Here is a tiny trained network, its code and every weight. The questions are about switching its units off for an input and a class, where a switched-off unit gives its printed mean instead of its output.

import numpy as np


def w(rows, s, z=0):
    codes = np.array(rows[::2]) - 128.0
    scale = np.full(codes.shape[1], s)
    scale[-1] = z or s
    return codes * scale


def f(y):
    return np.maximum(y, 0)


def log_softmax(a):
    a = a - a.max(-1, keepdims=True)
    return a - np.log(np.exp(a).sum(-1, keepdims=True))


def net(x, mask):
    res = np.array(x, float).reshape(1, 7) / 4 @ E
    y = f(res @ A[0][:, :-1].T + A[0][:, -1])
    res = res + np.where(mask, y, B[0][:, -1]) @ B[0][:, :-1]
    return log_softmax(res[-1] @ U[:, :-1].T + U[:, -1])


A, B = {}, {}
E = w([
[233,86,131,172],'x0',
[122,187,115,81],'x1',
[189,172,24,191],'x2',
[126,180,182,1],'x3',
[57,223,218,217],'x4',
[100,27,111,197],'x5',
[167,106,205,224],'x6',
],0.0062)
A[0] = w([
[109,100,112,196,150],'neuron 1',
[85,224,165,154,82],'neuron 2',
[177,28,110,132,254],'neuron 3',
[76,9,170,134,182],'neuron 4',
[47,61,216,148,93],'neuron 5',
[102,122,117,98,138],'neuron 6',
[91,236,220,140,78],'neuron 7',
[177,161,97,82,139],'neuron 8',
[152,65,164,144,226],'neuron 9',
[175,107,98,142,153],'neuron 10',
[204,101,154,119,96],'neuron 11',
[195,127,134,139,90],'neuron 12',
[89,46,181,119,96],'neuron 13',
[77,201,51,57,108],'neuron 14',
[185,154,228,134,206],'neuron 15',
[105,52,154,129,115],'neuron 16',
[119,141,55,177,92],'neuron 17',
[76,189,201,148,99],'neuron 18',
[117,26,227,144,184],'neuron 19',
[170,101,70,201,178],'neuron 20',
[136,122,103,85,75],'neuron 21',
[122,138,47,202,133],'neuron 22',
[121,33,151,158,166],'neuron 23',
],0.011,0.0065)
B[0] = w([
[91,51,131,175,180],'neuron 1',
[189,87,190,95,188],'neuron 2',
[97,229,144,115,244],'neuron 3',
[80,206,70,116,212],'neuron 4',
[167,157,90,54,185],'neuron 5',
[149,149,116,95,155],'neuron 6',
[187,143,187,80,213],'neuron 7',
[201,146,70,77,178],'neuron 8',
[42,238,59,163,206],'neuron 9',
[72,175,192,171,174],'neuron 10',
[168,197,194,72,159],'neuron 11',
[108,128,177,69,151],'neuron 12',
[130,159,78,122,170],'neuron 13',
[210,81,141,103,201],'neuron 14',
[86,180,129,98,212],'neuron 15',
[120,139,94,138,167],'neuron 16',
[115,68,162,55,158],'neuron 17',
[161,179,196,62,194],'neuron 18',
[108,197,58,146,216],'neuron 19',
[94,105,120,180,209],'neuron 20',
[186,3,226,73,147],'neuron 21',
[95,57,187,165,182],'neuron 22',
[61,92,64,89,199],'neuron 23',
],0.0065,0.011)
U = w([
[254,48,108,120,17],'0',
[147,159,23,146,251],'1',
[94,117,93,192,79],'2',
[209,157,170,92,114],'3',
],0.012,0.0033)

Each question gives the input, the list of numbers given to net, and the class t.
The units are the neurons (one row each of A and B). Each row of codes is followed by its name. A weight is (code - 128) times the scale printed after its matrix; where a second scale follows, it is the last column's (A, B and U).
mask holds one flag per neuron, in row order. A switched-off neuron (its flag False) gives its mean, the last column of its row in B, instead of its output. The means were averaged over made-up inputs and are rounded, as every weight is.
A unit's drop is (log p(t) with every unit on - log p(t) with that unit switched off) / (log p(t) with every unit on - log p(t) with every unit switched off).
The circuit of an input: a set's keep is (log p(t) with only the set's units on - log p(t) with every unit switched off) / (log p(t) with every unit on - log p(t) with every unit switched off). Starting from the 12 units with the biggest drops (on a tie, the unit counted first), units are removed one at a time, each time the one whose removal leaves the highest keep (on an exact tie, the one counted first), for as long as the keep stays at least 0.8.
units of the circuit, in order: the units of the circuit, biggest drop first
k most important neurons: the k neurons with the biggest drops, biggest first
drop of u: that unit's drop, to one decimal
input [7,1,-5,-7,0,4,5], class 1: units of the circuit, in order -> [neuron 19]
input [-7,0,-2,4,-1,6,-7], class 0: units of the circuit, in order -> [neuron 14; neuron 9; neuron 3]
input [4,-7,-6,-4,3,-8,5], class 1: units of the circuit, in order -> [neuron 19; neuron 9]
input [2,5,4,-7,-5,-6,-1], class 0: units of the circuit, in order -> [neuron 9; neuron 4; neuron 19]
input [-7,-5,-2,-1,8,2,8], class 3: 3 most important neurons -> [neuron 18; neuron 7; neuron 2]
input [-2,-1,7,-1,-5,-6,0], class 3: 3 most important neurons -> [neuron 10; neuron 23; neuron 1]
input [-7,4,4,3,-1,-2,-3], class 0: 2 most important neurons -> [neuron 14; neuron 3]
input [-7,5,2,3,-3,-7,-5], class 0: 2 most important neurons -> [neuron 14; neuron 3]
input [8,6,1,-8,-6,-6,-7], class 0: drop of neuron 21 -> 0.2
input [5,-5,7,4,-4,-2,-6], class 0: drop of neuron 8 -> 0.1
input [0,0,8,-6,3,-4,-5], class 2: drop of neuron 22 -> 0.2
